Table B holds the same points as the rows below and some others, measured another way and shuffled. Each row below is followed by which row of B it is.
B:
0: [ -98   11 -101  -86   39   44  -24    5  -52  213  134  -25 -164   65
   -3   26   29  -88    0   -1  -11  -34   46  148   84  134 -186   20
  167  179   -8   89  107  147   32 -151   49  -14 -158   -7   34  -53
   14  115]
1: [  33  -11  140    4   35  -21  -43  -28   54  -67    6  -78   82   88
   -1  -47   36  140  -31  -32    0   48   38  -79   64  -80 -241 -144
  -11   22  -75  -17   -2 -138   77   14    2   -6   43  -17  -16  127
   -4 -179]
2: [-131   61  -99  165  -92 -133   53  166  131    1  -46 -100 -112   80
   75  -16   45 -141  -10  -36  -86   49 -134    8 -198   75   29  -52
   53  -65    0  -34  -45   47  -51   -6  -50   35   41  111   41   38
  -88  110]
3: [ -91    5 -220  -58  115   33  100   -3  -38  151   96  -73  -94   57
   38   82    2 -120   51   81   47  -64   81  174   -8  131  -18   63
   83  -17   94   36   94  140   -2  -12    0   43 -124  -57  -32  -93
   -2  100]
4: [ 149 -239   22    4 -121   34 -107 -259 -108   41  -59  -21  262   47
  -87  104  -23  -50  145   26  384   80  164  -68  -97    9 -127   12
  488   -7  -55   12 -161  -54 -149   12 -144  -57  -35 -284 -320  159
  -26  -24]
5: [-191   62 -107  268   33 -214  232  142   31   64  -37   22 -270    2
   -1  -75  129 -206  -30  -34 -170 -129 -142  160 -207  139  185  150
 -207   -4   98   13  -18  138   38  -39   24  222   27  245  276 -143
  -75   10]
6: [  45  -11  188  110   53  -93   50   -9   69 -139  -63  -43   72   67
  -28  -75   86  118  -45  -37  -54   17    1  -87  -47  -84 -114  -84
 -130  -54  -32  -41  -78 -153   59   58  -22   69  118   50   47  109
  -25 -242]
7: [ -37   18   61  143  -53 -115   24   89  110  -76  -63  -70  -16   81
   18  -46   67  -24  -28  -53  -66   56  -82  -59 -140   -4  -57  -80
    7  -47  -35  -35  -81  -57  -15   16  -50   30   88   80   30   99
  -64  -40]
8: [-104   21 -250  -97  110   57   74   11  -26  164  122 -105  -92   68
   60   89  -25 -106   54   87   55  -50   81  170   35  128  -60   22
  104  -10   77   34  128  137    5  -19   13   15 -146  -74  -59  -85
    3  120]
9: [ -60  -29 -178  -89  121   59   62  -67  -77  157  115  -62  -51   44
   12   73   -4  -70   56   75   97  -67  121  158   65  101  -91   50
  101   31   60   49  105  108   25  -28   19   34 -142  -95  -53  -77
   15   34]
10: [ -38  -20 -131 -182  144  119   14  -72  -97  213  163  -37  -89   62
  -12   85    9  -48   29   73   48  -65  152  177  121  131 -183   46
  160  114   46   90  130  139   25  -97   34  -19 -189 -105  -45  -80
   41   82]
11: [  80 -151  -15   84  -31  -39   34 -156  -39  -35  -81  -52  192   37
  -40   65    5  -43  106   43  246   28   99  -37 -151   -4    5   26
  211 -120   21  -29 -133  -58  -94   88 -118   39   35 -160 -196   91
  -45  -79]
12: [-167   91 -207   50   93  -63  156  138   53   98   56  -85 -206   63
   69   22   45 -156   -7   41 -117  -67  -43  165  -95  140   62   50
  -69  -51  105   13   77  149   13  -16   13   89  -56   99   97 -110
  -40  115]
13: [ -64  110  -45  -86   55   29  -19  138  148  -21   69 -176  -33  142
  108   25   -9   45  -42   16 -103   84  -10  -16   21    8 -196 -183
   31  -59  -17  -26   72  -30   16   18  -11  -76  -14   -1  -57   90
  -18   54]
14: [ -91   40  -80   13   17  -25   50   90   32  108   49  -38 -154   78
   14   27   56 -133  -16    4  -89  -10  -19  106  -93  135  -46   24
  114   32   37   41   12  131  -39  -86  -22    5  -65   53   39  -28
  -36  140]
15: [ 118 -216  111   65  -91  -18  -77 -240 -128   60  -46   49  162   14
 -135   19   41  -16   88  -27  278   15  118  -38  -41   -3 -154   49
  326  104  -71   38 -133  -51  -51  -52  -74   17  -24 -160 -140  107
  -10 -118]
16: [-172  139 -352 -109  171   48  163  164   76  123  134 -181 -176  111
  150  114  -26 -150   18  129  -93  -38   27  206  -47  167   45   -4
  -10 -142  153    1  166  188  -20   35    4    7 -127   -4  -29 -129
  -20  227]
17: [-101    4 -159  -48   71   22   43   -7  -43  162  104  -57 -109   52
   25   39   11  -86   31   36   33  -54   55  147   46  113 -102   30
   93   73   32   54  103  117   31  -62   28   33 -129  -26    7  -64
   -1   66]
18: [ -26   32   10   50    2  -51   12   66  114  -73  -20 -128   36  101
   57  -11   16   36  -16   -8  -22   68  -20  -63  -55  -33 -113 -134
   10  -81  -28  -48  -20  -80    6   55  -38   -2   55    8  -49  111
  -40  -56]
19: [  16 -132 -116   23   86    2  117 -168 -153  142   22   32    9   -3
  -80   84   41 -140  103   80  191 -106  147  158  -84  126   50  180
  172   -4  106   53  -32  116  -50  -15  -49  100  -95 -123  -69  -88
   -8   -5]
20: [ 106 -104  180  -43  -96   40 -173 -107    4   -8   -6  -44  157   93
  -49   12   12   89   11  -43  130  122   77 -128   31  -43 -316 -139
  325   95 -134   20  -90 -112  -39  -61  -68 -110   -3 -133 -173  209
   -7  -64]
21: [ 105 -196   57  -89  175   77   59 -317 -254  171   89  110   59  -22
 -175   43   64   19   73   61  213 -156  264  158  129   62 -148  185
  128  153   45  110   19   45   57  -77   15   96 -136 -170  -25  -81
   63 -184]
22: [ -11  -50  115  -37  -94   21 -155  -27  -35  154   69   27  -84   69
  -66  -21   66  -24  -30  -86    0   47   13   11   64   73 -310  -47
  292  260 -123   93  -12   53    0 -208    8  -77  -95   -3   12   84
    0   58]
23: [ -39   45   89   21  -38  -34  -58   95  107   -9   19  -78  -52  109
   29  -38   53   28  -63  -59 -105   79  -53  -51  -12    6 -215 -138
   71   61  -77    2  -11  -41   18  -64   -7  -48   17   62   25  114
  -29   -1]
24: [ -44   50  -32  132   90 -107  185   98  116 -111  -64 -102  -15   76
   43   -1   66  -42  -13   39  -93  -14  -30   10 -201   18  104  -10
 -145 -213   96  -65  -60  -29  -22  116  -63  101   95   65   30   10
  -61  -55]
25: [ -30  -50  -44 -265   66  178 -159 -127 -152  316  239    5 -102   63
  -50   49   -2    9   12    2   93  -29  170  155  305  120 -422  -17
  316  351  -76  154  186  139   83 -239   93 -101 -270 -128  -42  -29
   79   80]
26: [ -77   30    3 -101  153   46   27  -18  -72  183  159   16 -182   44
  -38  -27   72   12  -45   -6  -94  -99   79  164  175   95 -228   34
  -28  208    5  100  148  103  133 -148   98   42 -140   48  145  -86
   47  -35]
27: [   7  -83  149  130 -312  -82 -223   16   65   39  -74  -10   24   90
  -42  -29   48  -89   -2 -143   73  174 -103 -147 -139   26 -235 -122
  452  166 -191   26 -177  -26 -125 -158  -97 -120   23   -4  -96  231
  -79  110]
28: [  79 -100   69  112   63  -69  109 -113  -16  -80  -78  -22  130   35
  -60   12   62    9   43   33  104  -24   82  -19 -139  -19   20   44
    8 -124   46  -30 -121  -80  -30   87  -81   97   72  -65  -61   54
  -35 -174]
29: [  18 -142   14   49   25  -20   48 -174 -172  178   29  104  -54  -12
 -139   14   91 -116   57    5  126 -103  106  139  -36  124  -50  184
  180  151   31   96  -51  112  -11 -117  -11   97  -99  -46   31  -66
    2  -33]
30: [  46  -43  187   61  -95  -46  -89   -4   55  -27  -37  -16   29   84
  -51  -31   74   26  -34  -79  -18   90  -19  -97  -70   -4 -211  -95
  192   77  -99   13 -115  -69  -35  -78  -59  -49   41    8  -29  160
  -34  -40]
31: [ -59   17  -12  -19   31   -3   -3   33   13   89   66  -45  -91   73
    1   -4   46  -27  -19  -14  -45   -4   13   60   21   67 -162  -30
   82   86  -19   39   41   50   26  -80   14    1  -61   23   32   13
  -12   26]
32: [-184   22 -143  203 -157 -149   41  147   35  160  -15    6 -249   40
   13  -14   75 -285    5  -65  -65  -12 -156  110 -216  189   57   82
  183  100    2   44  -49  192  -81 -139  -29   56  -46  153  113  -45
  -87  227]
33: [-163  112 -122  177 -119 -149   56  251  201  -32  -58 -141 -137  112
  119  -12   34 -161  -31  -41 -139   90 -183  -16 -241   80   42  -96
   46 -109   -1  -55  -56   48  -76   10  -64    9   61  139   34   63
 -107  172]
34: [  78  -24  104  -68   76   37  -26  -52   52  -79   12 -110  137  103
    7   11   10  136   -7   19   45   63   96  -77   41  -69 -222 -141
   54  -59  -39  -25  -13 -132   24   51  -37  -41   26 -102 -117  136
    1 -142]
35: [ -47   84 -218 -361  322  226   57  -12  -34  168  260 -163  -60  121
   89  133  -54   61    4  157  -19  -58  226  204  250   96 -241  -59
   27   -9  109   57  271  105   84   -8   67  -69 -222 -166 -106  -98
   78   66]
36: [ -25   10   54  -86  109   42   -5  -30  -33   99  109  -21  -77   64
  -27  -21   58   60  -41   -8  -51  -37   76   78  139   33 -247  -36
    6  145  -26   60   88   17  101  -93   59    9  -87    5   65   -5
   34  -73]
37: [ 178 -230  205   74   24  -27   10 -295 -152  -13  -71   85  206   -4
 -179    2   81   61   69    3  242  -40  178  -36  -40  -41 -105   91
  159   40  -20   28 -161 -106  -12    5  -76   81   28 -154  -97   86
    5 -261]
38: [ 198 -201  207   -1  158   15   67 -313 -156  -51  -33   58  234    2
 -166    6   72  144   58   49  209  -79  235  -16   35  -73 -125   77
   14  -13   22   19  -96 -143   49   60  -43  103   27 -170  -82   54
   34 -356]
39: [ -73   26  -87 -119  156   64   57   -6  -58  176  149  -25 -148   59
  -12   32   44  -38  -14   40  -54  -80   97  179  104  119 -154   44
   30  113   51   81  133  124   68 -100   58   21 -143   -4   60  -96
   30   36]
40: [ -84  111   56   17   92  -50   46  135  122  -46   45 -108  -94   99
   57  -70   57   90  -87  -36 -188   10  -48   -3   49  -21 -180 -137
 -180    9  -25  -14   72  -59  118   -2   51   31   30  118  122   42
  -15  -98]
41: [ 127 -258  152   46 -224    3 -208 -257 -146  127  -47   83  159   24
 -158   32   36  -63   94  -74  325   76  101  -75  -44   34 -248   29
  556  222 -155   75 -177  -17 -114 -151  -97  -67  -60 -185 -198  168
  -18  -15]
42: [ -98   -8 -124    0   75   -9   71  -17  -67  170   88  -12 -136   29
  -14   19   47 -102   22   25   15  -84   48  167   24  121  -66   83
   56   95   47   64   78  132   43  -80   34   73 -115   10   65  -97
   -2   39]
43: [ -15  -70 -230  -43  208   37  196 -131 -104   89   59  -64   38   18
    4  110   -4  -89  111  150  174 -122  183  182  -38   93   93  138
   11 -138  168   13   59   86  -10   97  -28  120  -93 -149  -99 -125
    6  -36]
44: [ -33   23  194   83 -121  -72 -115   85   80   26   -2   -2 -103   93
  -33  -85  100   -1  -87 -125 -133   84  -98  -70  -30   26 -255 -108
  147  182 -134   43  -68  -20    5 -163   -6  -53   18  119   88  134
  -37   14]
45: [ 143  -76  253  -57   89   33  -55 -136   -1  -93    7  -36  178   76
  -70  -29   51  214  -29  -15   53   41  133 -106  100 -109 -298 -122
   26   25  -75   -3  -46 -190   71   19  -18  -20   42  -92  -69  159
   26 -270]
46: [  23 -102  -42 -125  193   89   69 -199 -192  207  135   54  -41    7
 -107   54   56  -17   50   72  117 -141  214  199  138  108 -146  145
   86  143   68  107   91  108   72  -98   51   71 -172 -117    9 -117
   59  -76]
47: [ -75   83   34  150  -71 -125   49  197  176  -75  -71  -93  -94  109
   54  -23   79  -89  -62  -44 -174   79 -139  -48 -233   47   -1  -82
   29  -87   -9  -38 -104    3  -69   -7  -77    0   93  136   46   88
  -85   89]
48: [ 150 -119  -21  -69  229   58  154 -207  -60  -87  -14  -89  250   54
  -34  106   -2   85   92  148  207  -46  243   20  -50  -37    6   37
    7 -247  124  -44  -43 -101  -26  191  -95   65   17 -232 -211   24
   14 -204]
49: [ -45   10  173  133 -101 -111  -45   76   56   24  -30   29 -122   64
  -53  -88  119  -38  -74 -113 -130   39  -99  -32  -89   46 -164  -41
   88  151  -89   40  -83    7    9 -137   -7    9   35  140  133   88
  -45   -9]
50: [-189  108 -198   64   19  -71  118  192   66  144   60  -58 -281   76
   61   23   64 -225  -22    9 -170  -42  -92  171 -150  199   54   60
   36   15   79   38   49  209  -39  -89    0   46  -77  138  120 -105
  -55  234]
51: [-100    0 -109  -45   28   21  -15   -4  -45  181  113  -36 -127   52
    4    9   23  -72   11    0   25  -40   36  128   85  104 -174    6
  121  152  -11   70  103  110   56 -114   51   13 -131   -5   34  -43
    7   60]
52: [  15 -159  -75   15   23   10   38 -196 -173  181   34   56    6   -6
 -103   63   38 -123  101   36  221  -85  139  133  -24  112  -46  161
  244  106   40   78  -27  104  -30  -76  -28   74 -117 -123  -62  -58
   -1   -4]
53: [ -15   -1  140  141 -155 -108  -55   94  104  -21  -74  -15  -55   93
  -26  -37   94  -79  -48  -89  -85   97 -104  -80 -190   48 -109  -66
  196   46  -77    9 -151   -6  -87  -93  -83  -37   64   86   15  141
  -72   69]
54: [ -85   43  134  151 -157 -126  -73  141  111   22  -29  -11 -144   80
  -11  -92  103  -60  -81 -133 -156   72 -149  -54  -97   48 -173  -90
  107  148 -115   25  -75   11   -5 -145  -10  -18   37  167  125  114
  -63   51]
55: [-136  116  -34   30   -5  -55    9  185  132   27   51 -110 -159  111
   81  -36   45  -36  -68  -38 -172   50  -99   25  -29   57 -136 -119
  -13   31  -25   -4   53   38   35  -60   18  -14   -8  123   83   40
  -42   79]
56: [ -71   11 -194 -133  153   81   70  -22  -55  167  140  -78  -88   62
   31   87   -4  -69   40   88   35  -70  121  178   72  124  -95   38
   82   21   85   52  134  131   27  -34   26   15 -154  -84  -45  -92
   20   73]
57: [-129  129 -123   44   33  -60  100  208  154   -9   18 -144 -132  114
  110   24   31  -97  -39   22 -162   36  -82   48 -142   85    6  -78
  -27 -118   56  -33   28   64  -31   21  -33    5   11   93   31    9
  -63  132]
58: [  11   16  176   69  113  -70   68    2   49  -85   -8  -26   -6   62
  -31  -88  102  126  -66  -35 -114  -27   11  -27   16  -53 -146  -61
 -184    6  -16  -13  -18 -105  106   13   21   82   72   83  117   52
   -6 -229]
59: [   2 -101  -99  263  -58 -162  170  -33   24  -80 -162  -49   91   26
  -13   45   48 -178   96   39  148   -7  -18    0 -354   49  242  105
   88 -237   95  -69 -194    2 -142  136 -150  133  104  -33  -96   26
 -106  -17]
60: [   0   -1  133  101 -135  -79  -63   89  102  -19  -56  -29  -42  101
  -22  -16   86  -68  -42  -78  -87  105  -78  -77 -179   50 -122  -73
  211   37  -70    9 -139   -6  -94  -90  -84  -59   52   61  -10  144
  -67   77]
61: [ -21   55  -45  101  113  -95  171   94  146 -175  -65 -168   70   96
   87    6   23   34   -5   56  -53   20  -11  -41 -154  -48   65  -91
 -188 -280   79 -103  -32 -107    2  192  -68   82  124   18  -33   56
  -57 -122]
62: [  89  -61  218  -40   63   14  -74 -119   -7  -59   23  -42  130   72
  -50  -56   42  211  -27  -38   51   37   96  -92  150 -110 -326 -137
    2   87 -105    3    0 -176  112   -5   18   -7   29  -61  -25  146
   27 -270]
63: [  -7  -88 -176   -6  148   12  164 -128 -115  114   40  -21    4   15
  -38   96   25 -123   96  113  150 -116  152  175  -70  113   75  161
   74  -78  139   35   17  111  -29   40  -36  109  -90 -119  -71 -110
   -3  -10]
64: [  72   14   76 -155  249   88   30  -88   32 -103   87 -156  168   98
   41   -3  -16  276  -18   69   33    3  169  -38  226 -137 -283 -179
 -175  -88   -7  -42  122 -197  163  130   38    5   11 -119  -83   85
   52 -301]
65: [  40  -49   94   39  -61  -29  -85  -40   61  -67  -33 -100  132   88
   10  -20    2   85    9  -37   96  103   17 -124   -2  -73 -220 -156
  135   -5 -100  -33  -55 -138    7   28  -49  -41   50  -66 -112  177
  -25 -114]
66: [ 106 -149  144  185   56 -112  146 -164  -75  -74 -115   61  114   -4
 -136  -17  118  -20   42   10  106  -73   81   -4 -187   -6   72  134
  -12  -84   61  -10 -181  -69  -27   60  -88  157   93  -27    9   24
  -37 -227]
67: [  22    4  196  111   99 -101   87   -3   53 -110  -36  -14    9   51
  -44 -104  110  123  -70  -42 -106  -29    1  -40  -11  -69 -117  -49
 -211   -9  -14  -18  -44 -130  111   30   17  106  102   99  135   61
  -13 -264]
68: [ 139 -226  236  166  -73  -89  -21 -248 -139   12  -97  128  128  -15
 -198  -37  114  -10   49  -60  193  -31   92  -40 -100   -5  -95  113
  205  117  -59   45 -202  -69  -32  -70  -75   89   41  -69  -22   90
  -21 -206]
69: [  -5 -129 -164   17   63    4   96 -164 -144  153   31    8   19    4
  -54   90   16 -146  118   79  222  -89  136  155  -62  119   34  162
  192   -1   89   52   -7  114  -48  -10  -44   88 -105 -135  -93  -81
   -9   16]
70: [ 112  -72  185  -16  135    4   25 -145  -20  -98   -5  -40  166   57
  -61  -36   50  196  -11    9   63   -7  128  -63   82 -106 -208  -77
  -76  -24  -25  -16  -26 -178   95   62   -9   46   52  -79  -36  100
   22 -305]
71: [  67 -147   74  238 -113 -143   69  -92  -14  -61 -160   23  114   22
  -84    6   80 -118   70  -18  146   18   -1  -51 -292   22   93   84
  179 -100   12  -28 -234  -38 -131   44 -141   88  103  -39  -80   92
  -82  -65]

[-165 -396 -290 -133  147  207  284  327  269  147   10  -74 -177   99
  -13  -44  103  160  302 -177 -277  185  -85    2  142 -174   82  -71
 -122 -157 -207   73  180   36 -372] | 19
[ -26 -121  129 -316   40   88 -339   23  138   15   85   47   18  347
   53 -184   11  182  242   68  226 -101 -223  381   21  106  261 -214
  -96   91  -34   42  389 -144  -17] | 10
[ 137  -27  382 -348   97  -25 -451 -258  -55   53   46   55    4  437
   20 -261   23    6  330  305  378 -187 -319  425   -9  258  445 -195
  -64  164  -39   48  381 -107  -47] | 25
[ -12  276  132 -379   -7  164 -430  -97 -280 -223   31 -119  -75 -207
  266 -184  206 -111  116 -346  210   86 -294   57   52 -293   81 -502
 -215 -368  273   91 -167  146  351] | 60
[ -57 -150 -218  -80   97   98  210  104   31   15   -2 -104 -148 -283
  267   18  267 -129  264 -278 -362  286 -144 -220  254 -406 -125 -232
 -124 -427  -83  173 -304  255 -137] | 68
[-112 -363 -198 -240  177  227  127  239  171   90   38 -118 -217   92
   69 -106  136  109  366 -191 -163  215 -188   66  155 -187  151 -242
 -168 -225 -134   80  179   57 -281] | 52
[-120  -91 -264   -8    3  111  283  201   87   30  -16  -51  -85 -336
  225   71  254  -66  147 -361 -391  222  -46 -295  209 -424 -233  -81
  -64 -363  -68  161 -352  255 -135] | 71
[ 103  415   67  111  -72 -226 -465 -346  -21 -191   -9  182  261 -140
  221   36   -3 -124   50  420  -71  -90 -145  187  179 -135 -247 -322
 -252 -150  -64   82 -192 -187  423] | 45
[  12  148  151 -140   41  -64 -605 -174  174  -52   18  172  169  542
 -199 -200 -267  259  169  647  288 -274 -177  668  -40  296  262 -249
 -319  268 -150  -87  639 -543  191] | 35
[  41  487  206  -26  -92 -125 -502 -291  -86 -133  -50  173  211   90
  -69 -100  -94   -3  -23  396  196 -252 -108  282  -47   57   29 -143
 -226   79   20  -10   95 -257  347] | 13
[ -74   -7  104 -132  -24   86  156   98   30  168  -57   38  -38  108
 -142  -93  123   36   87 -130   38 -129  -23  -85  -84   20  184  274
   88  127  -43   68   65  128 -294] | 14
[   7  275  244 -137  -94   17   39 -100 -223   58  -74   36    4 -145
   -1  -81  233 -171   -5 -222  109 -144  -58 -229  -81  -91   90  213
  110  -11  113  109 -262  276  -75] | 54
[-185 -291 -316   37   43   90  185  315  453  135   19   85   15  208
  -88   12  -50  285  180   94 -297   34   10  145  119  -66  -55   25
 -138   42 -298   43  296 -196 -264] | 43
[  14  122  131  230   21 -163  460 -120    9  325 -208  178   28  109
 -420   28   38 -131   44  358 -194 -244  147 -244 -104  134  114  674
  122  285 -296   48  -44   83 -520] | 31
[ -55 -358 -183    7  136   24  301  155  298  216  -14   29  -79  159
  -18    8   73   78  320  118 -317   85  -54   16  162  -62   43   75
  -55  -25 -328   99  140    6 -439] | 21
[  74  340  306  -80  -72  -75  -38 -239 -252   50  -90   71   34 -125
    3  -74  205 -237   25  -42  117 -168  -78 -178  -61  -40   91  187
   85    4   76  112 -274  237  -38] | 44
[-335 -273 -230 -115 -112  314  654  618  286  287  -26   -6 -131   -5
 -193   -9  210  255  -37 -695 -195  -29  160 -367 -109 -153   24  563
  232  119  -43   88   17  272 -570] | 5
[  30  132  178   76  -56 -136   42 -124   81  166  -73  194  132  165
 -158  -30   23  -21   50  292   -3 -255   16   23  -54  142   77  340
   73  263 -169   58   58  -36 -203] | 36
[  77  417  126  172 -139 -250 -256 -285   15  -67  -52  248  291  -87
   74   59    6 -104  -51  378  -69 -213  -16   65   70  -31 -214   35
  -76   48  -93   89 -185 -119  224] | 1
[ -82  -63   49 -207   51  119  -80   86  116   97  -17   27  -45  307
 -176 -163  -11  172  175   55  123 -105 -111  212  -50   84  269    7
  -99  123  -76   -3  351 -113 -167] | 39
[-193 -193  -17 -403   75  368  289  337  -69  155  -28 -188 -312   14
 -108 -196  250   67  179 -628   65   92 -110 -190  -95 -181  318   77
   29 -121  109   62   72  306 -372] | 32
[  78  392  244  135 -101 -202   10 -272 -122   93 -128  193  165  -44
 -138    0   74 -182  -45  272    0 -267   33 -126  -69   58    3  344
   59  157  -70   72 -196   61  -65] | 23
[ -77  289  -15    2 -156  -19 -236   -2   93 -107   11  141  183 -102
  114    8   36   67  -57  -16  -34 -104  -40   69   57 -158 -200  -98
 -120  -48   24   70 -108  -86  253] | 58
[ 188  385  211  123   51 -284 -201 -488 -222  -29 -110  127  116 -138
   75    4   74 -331  158  507  -92  -77 -135  -12  121  -73  -52 -100
 -166 -131 -131  103 -286   10  124] | 20
[ -57  -87   51  -75    4   26   84   83  173  176  -29  111   26  255
 -152  -75   31  118  133   87    9 -160  -26   90  -31  107  163  220
   30  201 -154   49  225  -42 -283] | 17
[-175 -152 -385   60   -7  113  316  296  237   35   -2  -20  -52 -276
  176  105  185   49  119 -300 -468  224   -3 -229  220 -409 -295  -60
 -104 -318 -134  134 -237  138 -143] | 66
[ -27  -60  207 -402   -3  141 -318   47   41   13   82   11  -23  283
   84 -222   98  136  207 -143  315 -114 -240  279  -32   79  300 -173
  -30   78   81   62  288   -9  -18] | 0
[ 167  306  281   28   81 -152  189 -381 -411  113 -182   -3  -86 -259
  -22  -33  266 -467  152  109  -96  -24  -92 -362   25 -133  107  195
   28 -171  -40  141 -458  363 -207] | 27
[ 100  417   93  195  -70 -273 -294 -358  -13  -90  -64  218  264  -90
   71   52  -27 -137   19  512 -119 -147  -61  104  118  -57 -199  -91
 -187  -27 -139   74 -171 -165  260] | 62
